Below is a small trained network, with its code and all its weights. Each question gives an input and a class and asks what happens when units are switched off, that is, made to give their printed mean instead of their output.

import numpy as np


def w(rows, s, z=0):
    codes = np.array(rows[::2]) - 128.0
    scale = np.full(codes.shape[1], s)
    scale[-1] = z or s
    return codes * scale


def f(y):
    return np.maximum(y, 0)


def log_softmax(a):
    a = a - a.max(-1, keepdims=True)
    return a - np.log(np.exp(a).sum(-1, keepdims=True))


def net(x, mask):
    res = np.array(x, float).reshape(1, 8) / 4 @ E
    y = f(res @ A[0][:, :-1].T + A[0][:, -1])
    res = res + np.where(mask, y, B[0][:, -1]) @ B[0][:, :-1]
    return log_softmax(res[-1] @ U[:, :-1].T + U[:, -1])


A, B = {}, {}
E = w([
[2,173,66,126],'x0',
[86,26,120,205],'x1',
[128,128,128,128],'x2',
[55,87,252,49],'x3',
[128,128,128,128],'x4',
[128,128,128,129],'x5',
[129,128,128,129],'x6',
[109,199,223,215],'x7',
],0.011)
A[0] = w([
[136,127,108,138,169],'n1',
[50,177,97,116,61],'n2',
[98,70,108,162,38],'n3',
[143,126,95,51,105],'n4',
[108,88,159,106,74],'n5',
[139,64,79,93,109],'n6',
[142,105,70,103,204],'n7',
[92,130,162,80,111],'n8',
[95,115,61,61,60],'n9',
[119,195,172,169,57],'n10',
[132,153,95,151,104],'n11',
[118,99,161,45,83],'n12',
[123,37,103,144,130],'n13',
[157,153,76,139,151],'n14',
[142,186,130,89,124],'n15',
[173,169,92,156,72],'n16',
[94,177,154,172,142],'n17',
[89,194,138,93,19],'n18',
[108,6,140,172,166],'n19',
[175,122,142,147,131],'n20',
[138,129,78,142,85],'n21',
[137,220,165,99,196],'n22',
[121,87,132,69,190],'n23',
[170,118,88,145,207],'n24',
[152,173,132,84,113],'n25',
[106,109,155,200,121],'n26',
[172,170,125,65,14],'n27',
[70,143,101,146,140],'n28',
[95,102,181,114,120],'n29',
[137,165,132,183,118],'n30',
[116,116,130,168,189],'n31',
[144,179,124,188,190],'n32',
[111,181,169,154,3],'n33',
[59,133,143,97,72],'n34',
[126,141,190,119,150],'n35',
[210,97,176,104,80],'n36',
[213,93,178,121,136],'n37',
[159,180,103,105,147],'n38',
[119,143,209,79,79],'n39',
[148,165,123,56,79],'n40',
[128,167,190,162,203],'n41',
[164,168,88,178,66],'n42',
[112,160,167,188,97],'n43',
],0.017,0.002)
B[0] = w([
[91,58,146,148,155],'n1',
[237,177,2,126,210],'n2',
[97,231,186,188,187],'n3',
[135,130,201,79,203],'n4',
[51,105,115,128,194],'n5',
[108,111,201,35,218],'n6',
[113,42,141,40,201],'n7',
[92,76,114,156,206],'n8',
[191,149,135,71,207],'n9',
[160,119,179,68,208],'n10',
[106,59,114,179,172],'n11',
[64,68,95,139,232],'n12',
[111,244,184,137,216],'n13',
[86,43,116,139,197],'n14',
[99,214,167,184,187],'n15',
[59,53,124,180,200],'n16',
[180,78,127,45,200],'n17',
[158,147,118,159,193],'n18',
[160,225,170,172,252],'n19',
[193,99,47,114,181],'n20',
[101,55,153,172,180],'n21',
[131,191,192,150,221],'n22',
[104,44,130,86,209],'n23',
[74,73,158,115,197],'n24',
[133,233,173,167,185],'n25',
[144,209,197,116,194],'n26',
[120,212,155,153,195],'n27',
[236,241,64,133,187],'n28',
[85,48,71,180,214],'n29',
[89,61,148,91,184],'n30',
[123,177,169,117,166],'n31',
[82,51,123,89,201],'n32',
[158,82,148,102,191],'n33',
[114,89,63,168,202],'n34',
[123,63,86,113,203],'n35',
[194,149,37,128,239],'n36',
[210,208,18,134,244],'n37',
[87,128,181,160,186],'n38',
[31,52,109,190,238],'n39',
[92,227,191,171,195],'n40',
[117,90,123,36,212],'n41',
[144,52,112,182,207],'n42',
[144,123,166,46,200],'n43',
],0.0063,0.015)
U = w([
[122,116,211,7,250],'0',
[55,81,130,201,46],'1',
[108,218,243,191,129],'2',
[189,174,18,118,70],'3',
],0.016,0.0024)

Each question gives the input, the list of numbers given to net, and the class t.
The units are the neurons (one row each of A and B). Each row of codes is followed by its name. A weight is (code - 128) times the scale printed after its matrix; where a second scale follows, it is the last column's (A, B and U).
mask holds one flag per neuron, in row order. A switched-off neuron (its flag False) gives its mean, the last column of its row in B, instead of its output. The means were averaged over made-up inputs and are rounded, as every weight is.
A unit's drop is (log p(t) with every unit on - log p(t) with that unit switched off) / (log p(t) with every unit on - log p(t) with every unit switched off).
The circuit of an input: a set's keep is (log p(t) with only the set's units on - log p(t) with every unit switched off) / (log p(t) with every unit on - log p(t) with every unit switched off). Starting from the 12 units with the biggest drops (on a tie, the unit counted first), units are removed one at a time, each time the one whose removal leaves the highest keep (on an exact tie, the one counted first), for as long as the keep stays at least 0.8.
units of the circuit, in order: the units of the circuit, biggest drop first
k most important neurons: the k neurons with the biggest drops, biggest first
drop when u is switched off: that unit's drop, to one decimal
input [-4,8,5,7,-7,6,1,-7], class 2: units of the circuit, in order	[n19]
input [-5,-6,-3,-6,6,1,4,-2], class 1: units of the circuit, in order	[n16, n14]
input [2,-7,-8,-3,-1,-2,6,8], class 0: 2 most important neurons	[n17, n41]
input [8,-3,4,-8,6,-8,6,-1], class 1: 2 most important neurons	[n16, n37]
input [-6,-6,-4,0,7,-2,-5,3], class 2: 2 most important neurons	[n22, n2]
input [-8,5,1,8,-8,5,-3,5], class 1: 3 most important neurons	[n39, n29, n2]
input [-8,5,7,2,5,6,0,-7], class 3: 2 most important neurons	[n37, n36]
input [6,1,-4,2,-4,-8,-2,-5], class 3: 3 most important neurons	[n2, n28, n34]
input [-2,3,5,7,8,-3,3,6], class 1: 3 most important neurons	[n39, n29, n6]
input [1,2,-4,7,6,-7,-3,8], class 0: 2 most important neurons	[n43, n41]
input [-5,2,8,-5,-2,-7,0,-4], class 1: drop when n20 is switched off	-0.1
input [8,-3,-6,-1,-4,7,-6,5], class 3: drop when n2 is switched off	0.9
input [-8,1,-4,5,-7,5,-6,6], class 3: drop when n37 is switched off	0.5
input [6,5,4,-2,-8,2,3,-4], class 3: units of the circuit, in order	[n28]
input [-3,-8,7,-8,3,-2,-3,-4], class 1: drop when n1 is switched off	0.0
